Below is a small trained network, with its code and all its weights. Each question gives an input and a target symbol and asks what happens when units are switched off, that is, made to give their printed mean instead of their output.

import numpy as np


def w(rows, s, z=0):
    codes = np.array(rows[::2]) - 128.0
    scale = np.full(codes.shape[1], s)
    scale[-1] = z or s
    return codes * scale


def softmax(a):
    e = np.exp(a - a.max(-1, keepdims=True))
    return e / e.sum(-1, keepdims=True)


def log_softmax(a):
    a = a - a.max(-1, keepdims=True)
    return a - np.log(np.exp(a).sum(-1, keepdims=True))


def net(x, mask):
    ids = ['αβγεηθλμξπστω'.index(c) for c in x.split()]
    T = len(ids)
    res = E[ids] + P[:T]
    u = 0
    for l in range(2):
        r = res
        for j in range(3):
            rows = slice(3 * j, 3 * j + 3)
            q, k, v = (r @ M[l][rows].T for M in (Q, K, V))
            z = softmax(np.where(np.tri(T) > 0, q @ k.T / 3**0.5, -1e9)) @ v
            o = O[l][rows]
            res = res + np.where(mask[u + j], z, o[:, -1]) @ o[:, :-1]
        u += 3
    return log_softmax(res[-1] @ U[:, :-1].T + U[:, -1])


Q, K, V, O = {}, {}, {}, {}
E = w([
[140,142,128,149,87,129,122,102],'α',
[101,126,111,137,56,138,145,143],'β',
[148,120,131,115,149,163,102,71],'γ',
[155,56,168,64,113,185,71,192],'ε',
[110,132,127,110,90,147,129,140],'η',
[86,161,96,98,66,149,178,151],'θ',
[100,111,124,119,67,145,129,153],'λ',
[114,92,118,150,91,158,129,116],'μ',
[90,114,3,146,194,80,127,128],'ξ',
[205,150,153,174,123,126,96,27],'π',
[171,146,144,134,118,139,101,54],'σ',
[152,154,152,82,152,155,117,84],'τ',
[151,155,149,95,142,152,116,83],'ω',
],0.026)
P = w([
[89,203,211,159,141,178,35,170],'0',
[98,98,106,24,103,134,169,64],'1',
[98,193,104,10,129,115,128,80],'2',
[101,81,168,173,168,200,196,79],'3',
[121,103,124,158,106,162,133,98],'4',
[117,143,110,141,123,187,125,139],'5',
[141,176,97,166,71,147,113,141],'6',
[145,192,70,182,44,126,72,159],'7',
],0.013)
Q[0] = w([
[156,142,102,111,2,251,75,64],'L0H1',
[106,61,126,128,134,114,149,73],'L0H1',
[104,148,112,23,115,158,177,122],'L0H1',
[90,155,148,187,146,153,137,115],'L0H2',
[133,155,88,164,191,134,121,199],'L0H2',
[107,150,36,122,117,141,97,107],'L0H2',
[109,94,141,110,122,82,134,111],'L0H3',
[161,76,118,118,100,106,151,108],'L0H3',
[121,159,119,90,94,98,84,116],'L0H3',
],0.0076)
K[0] = w([
[86,138,89,153,254,84,163,202],'L0H1',
[118,197,101,94,97,121,205,86],'L0H1',
[71,87,129,171,90,149,66,56],'L0H1',
[100,113,169,132,109,157,182,102],'L0H2',
[83,113,174,104,140,171,104,157],'L0H2',
[152,148,77,179,148,94,148,133],'L0H2',
[109,188,166,115,95,129,96,132],'L0H3',
[118,177,112,98,107,100,111,111],'L0H3',
[130,201,92,162,140,175,78,169],'L0H3',
],0.0079)
V[0] = w([
[148,206,166,145,129,163,106,150],'L0H1',
[177,120,135,91,147,99,129,184],'L0H1',
[165,114,199,78,72,123,170,119],'L0H1',
[135,194,147,176,86,99,107,108],'L0H2',
[139,140,186,191,145,101,64,159],'L0H2',
[67,127,183,125,113,147,113,130],'L0H2',
[33,70,64,172,124,139,93,120],'L0H3',
[127,165,135,58,213,184,44,177],'L0H3',
[135,187,163,142,1,135,106,202],'L0H3',
],0.0099)
O[0] = w([
[108,151,156,112,142,126,88,133,110],'L0H1',
[140,169,101,147,102,115,111,179,43],'L0H1',
[142,188,99,168,61,142,103,118,2],'L0H1',
[56,50,125,41,105,199,164,75,135],'L0H2',
[126,170,132,46,165,86,155,112,48],'L0H2',
[156,164,76,90,97,160,166,107,130],'L0H2',
[64,144,209,137,106,174,68,129,186],'L0H3',
[94,1,165,165,89,108,161,42,213],'L0H3',
[146,132,100,155,236,230,191,114,156],'L0H3',
],0.0095,0.0068)
Q[1] = w([
[202,179,76,95,50,158,164,98],'L1H1',
[44,185,76,133,147,141,128,49],'L1H1',
[140,67,27,52,188,37,181,150],'L1H1',
[48,81,103,34,99,218,245,132],'L1H2',
[96,112,32,144,157,94,103,17],'L1H2',
[248,119,178,142,214,112,118,153],'L1H2',
[164,71,2,46,152,209,193,70],'L1H3',
[39,185,139,98,98,108,8,94],'L1H3',
[233,194,159,153,119,156,81,198],'L1H3',
],0.0068)
K[1] = w([
[123,119,95,143,142,97,255,74],'L1H1',
[141,144,86,137,135,123,41,132],'L1H1',
[84,126,136,71,107,217,124,74],'L1H1',
[41,105,111,119,152,114,199,147],'L1H2',
[75,124,92,161,210,94,86,82],'L1H2',
[248,129,154,73,157,129,127,74],'L1H2',
[45,120,28,151,232,89,102,169],'L1H3',
[134,165,217,144,130,162,92,198],'L1H3',
[112,113,127,60,38,135,149,154],'L1H3',
],0.0089)
V[1] = w([
[200,119,57,145,74,108,127,212],'L1H1',
[41,159,86,192,94,133,183,14],'L1H1',
[68,28,16,194,238,33,159,121],'L1H1',
[114,200,111,138,89,100,27,179],'L1H2',
[77,200,23,186,87,107,171,187],'L1H2',
[184,121,153,119,104,199,2,104],'L1H2',
[182,156,218,190,205,28,123,83],'L1H3',
[166,96,207,108,73,143,176,183],'L1H3',
[234,196,251,118,50,184,226,44],'L1H3',
],0.0057)
O[1] = w([
[1,136,136,141,209,69,153,123,5],'L1H1',
[222,213,184,85,193,102,103,127,215],'L1H1',
[38,147,154,186,125,127,99,210,146],'L1H1',
[170,69,152,90,205,72,123,108,18],'L1H2',
[157,37,189,82,117,162,135,119,44],'L1H2',
[63,134,125,97,149,77,126,140,152],'L1H2',
[185,89,113,86,184,178,122,146,80],'L1H3',
[170,98,94,124,63,203,166,128,90],'L1H3',
[96,109,83,126,84,175,36,105,141],'L1H3',
],0.0073,0.012)
U = w([
[139,148,98,127,206,146,103,136,133],'α',
[90,169,90,134,213,158,105,147,78],'β',
[100,127,174,128,71,184,44,75,210],'γ',
[92,88,78,171,170,121,167,50,46],'ε',
[122,150,105,156,182,137,104,128,48],'η',
[119,154,107,166,199,161,96,142,48],'θ',
[93,167,99,152,190,143,99,138,43],'λ',
[77,254,7,172,57,69,50,218,252],'μ',
[36,130,252,90,109,98,91,81,92],'ξ',
[162,123,102,74,177,117,101,134,152],'π',
[155,129,101,125,157,120,100,127,79],'σ',
[160,119,123,145,118,103,104,114,9],'τ',
[159,119,112,138,137,116,109,116,36],'ω',
],0.0064,0.0041)

Each question gives the input, a string of symbols that net reads in full, and the target symbol t.
The units are the heads (3 rows each of Q, K, V and O). Each row of codes is followed by its name. A weight is (code - 128) times the scale printed after its matrix; where a second scale follows, it is the last column's (O and U).
mask holds one flag per head, layer by layer. A switched-off head (its flag False) gives its mean, the last column of its rows in O, instead of its output. The means were averaged over made-up inputs and are rounded, as every weight is.
A unit's drop is (log p(t) with every unit on - log p(t) with that unit switched off) / (log p(t) with every unit on - log p(t) with every unit switched off).
The circuit of an input: a set's keep is (log p(t) with only the set's units on - log p(t) with every unit switched off) / (log p(t) with every unit on - log p(t) with every unit switched off). Starting from all 6 units, units are removed one at a time, each time the one whose removal leaves the highest keep (on an exact tie, the one counted first), for as long as the keep stays at least 0.8.
units of the circuit, in order: the units of the circuit, biggest drop first
unit that matters most: the unit with the biggest drop
heads that matter: for each layer, one digit per head in row order, 1 if its drop is at least 0.15 and else 0, layers parted by /
input α λ η λ, target μ: heads that matter -> 011 / 001
input ω μ α ε α θ ω, target μ: unit that matters most -> L0H3
input ε λ ξ, target ε: heads that matter -> 000 / 000
input ξ ξ ε π λ ε ε β, target γ: units of the circuit, in order -> L0H3; L1H3
input λ ξ β α, target ξ: units of the circuit, in order -> L0H1; L0H3; L1H3
input α η π α, target μ: units of the circuit, in order -> L0H3; L1H2
input σ ξ η τ, target ξ: units of the circuit, in order -> L0H3; L0H2; L1H1
input ε ξ ξ ξ π, target ξ: heads that matter -> 011 / 110
input ξ η ω, target ξ: units of the circuit, in order -> L0H3; L0H1
input θ ξ π β, target ξ: heads that matter -> 101 / 101
input π ξ ε σ, target ξ: units of the circuit, in order -> L0H3; L1H3; L0H1
input π ε β, target γ: heads that matter -> 010 / 011
input β η ε ω μ θ, target γ: heads that matter -> 100 / 011
input τ ξ π ξ, target μ: heads that matter -> 011 / 100
input π ξ θ, target π: units of the circuit, in order -> L0H1; L0H2; L1H3; L1H1
input τ τ ε α ε ξ π, target ε: units of the circuit, in order -> L0H1; L1H1
input σ π π σ, target μ: units of the circuit, in order -> L0H3; L1H2
input γ σ τ ε τ, target μ: unit that matters most -> L1H2
input η σ μ π λ σ, target μ: heads that matter -> 001 / 011
input θ π ω ε λ γ ε, target μ: unit that matters most -> L0H2
input μ η μ ω ξ ε τ, target ξ: heads that matter -> 101 / 001
input λ ξ α ω, target ξ: units of the circuit, in order -> L0H3; L0H1; L1H3
input λ ξ ξ ξ, target ξ: heads that matter -> 001 / 010
input α θ α α, target μ: units of the circuit, in order -> L0H3; L0H1
input ε ξ σ α, target ξ: heads that matter -> 111 / 101
input β ξ μ θ, target ξ: heads that matter -> 101 / 111
input τ λ ξ σ ε, target ξ: units of the circuit, in order -> L1H3
input ξ ξ η ξ, target ξ: heads that matter -> 111 / 110
input ξ μ λ, target ξ: units of the circuit, in order -> L0H3; L0H1
